Each row has a name. Each question is about the rows just above it.

[ 8.26  7.11  3.10  4.88  7.17  3.73 -3.82 -3.85  2.72] = W
[ 8.26  7.11  3.10  4.88  7.17  3.58 -3.87 -3.69  2.77] = E
[ 8.28  7.13  3.12  4.90  7.18  3.61 -3.85 -3.72  2.78] = D
Is [ 3.10  4.88  7.17  3.58 -3.87] printed in one of the named rows, side by side and in this order?	yes
Is [3.10 4.88 7.17 3.74] printed in one of the named rows, side by side and in this order?	no

[-3.99  0.92  4.47 -2.26  0.44  0.17 -0.68  1.51  4.67 -0.76  0.48  2.34
  3.24 -0.14 -1.11  2.84  6.61  2.42  0.39  0.23 -3.06  1.71]  H
[-0.02  0.70 -1.23 -2.01  1.57  0.37 -0.16 -0.14 -0.11 -0.54  0.39  1.31
 -0.41 -1.62  1.32  0.46 -0.93 -0.23  0.35  0.01 -0.29 -0.77]  S
[ 0.35  0.24 -0.36 -0.36  0.91 -0.08  0.38  0.38 -0.35 -0.66  0.55  1.46
  0.04  0.78  0.66 -0.67 -1.50  0.83  1.18  0.00 -0.53  0.58]  R
[ 3.12 -1.40  2.05 -1.71  0.66 -0.16  0.72 -2.22 -0.89 -1.13 -0.58  0.31
  0.39  2.15  1.16  0.33 -0.78  2.55  0.27 -0.24  4.92 -0.22]  F
[ 2.07  0.18 -0.32  1.84 -0.54 -1.23  0.26 -0.40 -0.22 -0.88 -0.25  0.45
 -2.36  0.69 -0.09  1.03 -1.97 -0.19 -0.03 -0.28 -0.88  2.68]  L
[-0.70  0.19 -1.67 -1.84 -0.72 -0.10  0.27 -0.16 -0.25 -1.06  0.20  2.86
 -0.42 -1.15 -0.13  0.56 -1.49  0.95 -1.17  0.27  1.01 -0.18]  A
[ 0.60  1.71 -0.77  0.18  0.17 -0.34  0.73  0.19 -0.24 -0.65  2.99  0.97
 -1.51 -2.12 -0.38  1.11 -1.91  0.14 -0.01 -0.70 -1.00  0.40]  C
[ 0.07  1.13 -1.27 -0.69  0.63 -0.35  0.42  0.26 -0.34 -0.70  0.28  1.07
  0.83 -0.62 -1.06  0.28 -0.83  2.10 -0.06 -2.64 -1.69 -0.40]  G
[ 2.08 -0.79  0.54  0.45  0.75 -0.33 -0.12 -0.39 -1.02 -2.91  0.12 -1.42
 -0.04  1.28  0.28  0.10 -0.21 -0.56  0.07 -1.08 -0.97 -0.51]  K
[ 0.07  1.13 -1.27 -0.69  0.63 -0.35  0.42  0.26 -0.34 -0.70  0.28  1.07
  0.83 -0.62 -1.06  0.28 -0.83 -2.35 -0.50  0.04 -0.54 -0.16]  V
[ 1.25 -2.38 -3.17 -4.53 -3.38  4.81 -1.77  2.08  2.54  7.80  1.24  2.60
  3.28 -6.01 -6.81  0.06 -1.01 -3.37  3.32  0.22 -1.54 -2.19]  T
[-2.82 -0.63 -0.67  1.23  4.47 -7.98 -0.47 -0.62 -6.72 -1.16 -2.36 -2.30
  2.16  0.21 -0.03  0.31 -2.11 -0.19 -1.06  2.81 -1.76  0.79]  P
Among the named rows, does one hold [ 3.13 -1.40] next to each other, in this order?	no
Does one of the named rows hold [-1.42 -0.04  1.27] side by side, in this order?	no

[-7.28 -3.10 -2.12  4.15 -0.23] : X
[ 5.88  5.72 -0.56 -4.23  1.96] : M
[ 5.34  7.45 -2.08 -6.42  2.16] : Q
[ 5.34  7.45 -2.08 -6.42 -1.64] : Y
Does one of the named rows hold [-2.12  4.15] side by side, in this order?	yes
Among the named rows, does one hold [ 5.88  5.72 -0.56 -4.24] next to each other, in this order?	no
Does one of the named rows hold [ 7.45 -2.08] side by side, in this order?	yes
Among the named rows, does one hold [ 7.45 -2.09 -6.42] next to each other, in this order?	no
Is [-6.42  2.17] printed in one of the named rows, side by side and in this order?	no
Is [-6.42  2.16] printed in one of the named rows, side by side and in this order?	yes

